Below is a small trained network, with its code and all its weights. Each question gives an input and a class and asks what happens when units are switched off, that is, made to give their printed mean instead of their output.

import numpy as np


def w(rows, s, z=0):
    codes = np.array(rows[::2]) - 128.0
    scale = np.full(codes.shape[1], s)
    scale[-1] = z or s
    return codes * scale


def f(y):
    return np.maximum(y, 0)


def log_softmax(a):
    a = a - a.max(-1, keepdims=True)
    return a - np.log(np.exp(a).sum(-1, keepdims=True))


def net(x, mask):
    res = np.array(x, float).reshape(1, 6) / 4 @ E
    y = f(res @ A[0][:, :-1].T + A[0][:, -1])
    res = res + np.where(mask, y, B[0][:, -1]) @ B[0][:, :-1]
    return log_softmax(res[-1] @ U[:, :-1].T + U[:, -1])


A, B = {}, {}
E = w([
[75,94,137,202,102,129,151,120,84,2,95,140],'x0',
[67,149,171,104,185,86,176,50,73,102,156,172],'x1',
[205,87,144,106,73,131,141,190,108,112,155,216],'x2',
[197,122,59,80,204,142,118,90,172,77,168,65],'x3',
[47,139,87,95,188,30,108,112,184,111,75,107],'x4',
[134,126,68,82,109,120,181,174,167,115,45,202],'x5',
],0.0086)
A[0] = w([
[170,122,131,147,64,156,101,151,127,84,152,120,11],'n0',
[80,78,154,253,119,110,97,96,79,63,108,78,144],'n1',
[49,140,121,147,169,120,72,66,120,84,134,37,167],'n2',
[124,126,153,133,157,114,128,114,85,171,173,142,34],'n3',
[164,113,179,196,44,210,175,162,94,130,169,172,106],'n4',
[116,174,94,96,188,136,129,51,158,168,145,99,58],'n5',
[206,104,138,142,73,208,135,180,108,144,118,172,163],'n6',
[107,143,159,139,86,128,102,152,117,229,90,112,147],'n7',
[168,96,215,122,116,128,94,156,43,169,220,165,193],'n8',
[127,141,54,97,200,140,111,120,189,159,130,81,137],'n9',
[60,155,146,99,147,36,188,102,107,91,78,167,202],'n10',
[149,171,132,99,194,99,62,66,142,190,235,85,145],'n11',
[106,150,124,99,102,106,191,160,128,129,103,254,239],'n12',
[155,98,139,126,126,143,176,135,106,73,173,157,153],'n13',
[114,171,127,119,102,121,94,231,167,221,88,141,96],'n14',
[78,116,119,89,147,72,202,120,115,91,87,217,99],'n15',
[78,183,153,120,229,119,102,16,125,145,164,49,212],'n16',
[140,135,169,122,110,105,111,109,88,157,179,140,104],'n17',
[190,80,81,124,151,129,106,192,177,123,114,125,36],'n18',
[96,109,131,79,133,114,105,131,131,78,101,186,138],'n19',
[50,152,82,109,181,113,122,120,145,80,103,60,175],'n20',
[199,112,122,106,62,177,75,211,181,152,104,144,237],'n21',
[65,138,137,112,130,56,148,105,102,86,101,188,170],'n22',
[128,95,139,151,111,141,111,103,60,104,198,94,250],'n23',
[152,131,30,84,171,84,71,141,211,140,109,55,200],'n24',
[167,164,164,158,30,198,122,164,99,185,107,170,137],'n25',
[197,75,124,134,136,199,165,117,70,72,188,127,151],'n26',
[179,147,62,104,134,135,105,169,181,84,131,149,147],'n27',
[111,156,125,39,211,113,143,84,187,159,135,122,110],'n28',
],0.0076,0.0026)
B[0] = w([
[138,134,96,105,82,146,153,136,129,115,156,102,172],'n0',
[24,158,155,178,123,145,52,99,207,68,129,123,209],'n1',
[65,201,155,162,176,111,146,59,184,86,84,144,218],'n2',
[131,119,139,131,142,129,91,138,127,143,151,112,150],'n3',
[73,172,90,117,55,142,164,144,88,119,160,140,236],'n4',
[178,159,117,101,175,87,168,106,88,154,95,145,191],'n5',
[112,158,53,93,41,166,175,184,98,120,143,112,228],'n6',
[74,137,130,104,137,66,125,137,133,178,135,140,181],'n7',
[87,139,166,101,104,180,62,148,112,150,231,112,217],'n8',
[208,149,86,120,158,84,162,85,154,117,94,84,217],'n9',
[150,111,160,177,203,87,79,120,90,83,118,202,211],'n10',
[202,107,187,46,188,167,127,115,111,201,151,96,218],'n11',
[136,56,85,172,122,115,98,195,55,151,176,194,215],'n12',
[147,127,123,166,137,185,131,130,71,85,167,138,186],'n13',
[92,95,108,143,100,34,104,184,177,193,83,136,193],'n14',
[180,76,99,190,172,109,92,123,55,109,153,207,201],'n15',
[143,212,197,87,254,81,154,7,136,171,95,78,239],'n16',
[105,128,172,122,128,153,89,150,138,138,168,132,161],'n17',
[163,75,98,122,97,132,106,143,167,101,99,84,185],'n18',
[146,93,115,172,141,120,103,130,113,127,139,145,171],'n19',
[112,145,102,160,151,89,151,79,135,63,78,125,218],'n20',
[134,77,58,102,49,121,116,210,180,141,138,84,235],'n21',
[135,74,163,195,190,108,79,137,96,107,128,166,194],'n22',
[116,153,168,114,127,189,113,80,140,102,158,105,194],'n23',
[232,89,110,106,129,84,157,108,197,90,82,74,253],'n24',
[72,155,78,120,70,140,145,182,94,168,161,140,219],'n25',
[184,160,145,118,116,213,169,108,105,58,149,118,216],'n26',
[185,88,97,124,96,150,101,160,147,73,124,116,197],'n27',
[203,125,133,130,142,104,160,118,109,143,120,149,203],'n28',
],0.0076,0.011)
U = w([
[113,166,103,105,60,232,181,152,66,90,176,137,68],'0',
[2,188,175,183,153,123,99,70,178,44,96,117,239],'1',
[133,43,129,193,156,108,76,142,64,90,139,252,246],'2',
[178,178,135,101,196,83,238,63,139,139,60,106,2],'3',
[153,141,239,60,178,161,82,93,124,204,185,85,185],'4',
[36,115,97,112,61,92,126,188,134,243,134,144,100],'5',
[197,45,83,96,84,129,131,163,212,81,107,67,61],'6',
],0.0074,0.00074)

Each question gives the input, the list of numbers given to net, and the class t.
The units are the neurons (one row each of A and B). Each row of codes is followed by its name. A weight is (code - 128) times the scale printed after its matrix; where a second scale follows, it is the last column's (A, B and U).
mask holds one flag per neuron, in row order. A switched-off neuron (its flag False) gives its mean, the last column of its row in B, instead of its output. The means were averaged over made-up inputs and are rounded, as every weight is.
A unit's drop is (log p(t) with every unit on - log p(t) with that unit switched off) / (log p(t) with every unit on - log p(t) with every unit switched off).
The circuit of an input: a set's keep is (log p(t) with only the set's units on - log p(t) with every unit switched off) / (log p(t) with every unit on - log p(t) with every unit switched off). Starting from the 12 units with the biggest drops (on a tie, the unit counted first), units are removed one at a time, each time the one whose removal leaves the highest keep (on an exact tie, the one counted first), for as long as the keep stays at least 0.8.
circuit, biggest first: the units of the circuit, biggest drop first
most important unit: the unit with the biggest drop
top k neurons: the k neurons with the biggest drops, biggest first
drop of u: that unit's drop, to one decimal
input [-6,-4,8,1,-2,-2], class 5: circuit, biggest first => [n14; n25]
input [-5,-6,-3,-6,5,-5], class 3: most important unit => n8
input [-3,6,8,-1,8,-5], class 2: top 3 neurons => [n10; n15; n22]
input [-5,4,8,0,4,-3], class 4: circuit, biggest first => [n11; n8]
input [-1,4,7,4,-1,-4], class 0: top 4 neurons => [n16; n26; n13; n24]
input [-3,0,-4,-7,-7,-5], class 5: circuit, biggest first => [n7; n25]
input [1,1,5,3,-2,-7], class 0: top 3 neurons => [n26; n16; n4]
input [0,7,-3,-3,-7,-3], class 4: circuit, biggest first => [n8; n16]
input [5,-1,3,8,0,-6], class 1: circuit, biggest first => [n1; n2]
input [6,0,2,-2,-5,8], class 0: top 2 neurons => [n6; n4]
input [-6,-5,5,-6,8,-3], class 5: top 2 neurons => [n14; n7]
input [0,-8,5,-6,-7,2], class 5: top 2 neurons => [n14; n21]
input [5,5,-7,8,-1,-5], class 3: top 2 neurons => [n16; n11]
input [6,5,-1,8,-6,-6], class 1: top 2 neurons => [n1; n2]
input [4,6,-4,-4,-8,-3], class 1: most important unit => n1
input [6,-5,-7,5,8,-8], class 3: top 3 neurons => [n16; n24; n9]
input [8,8,0,3,0,2], class 2: top 3 neurons => [n15; n10; n22]
input [8,-7,2,-3,-2,7], class 0: top 2 neurons => [n6; n4]
input [3,-8,8,-7,0,-4], class 5: drop of n21 => 0.1
input [2,0,3,4,3,-6], class 4: drop of n4 => 0.2
input [-8,6,8,6,-6,-2], class 0: drop of n26 => 0.2
input [6,-5,3,-3,8,7], class 2: drop of n8 => 0.0
input [5,5,6,0,3,-8], class 1: top neuron => [n1]
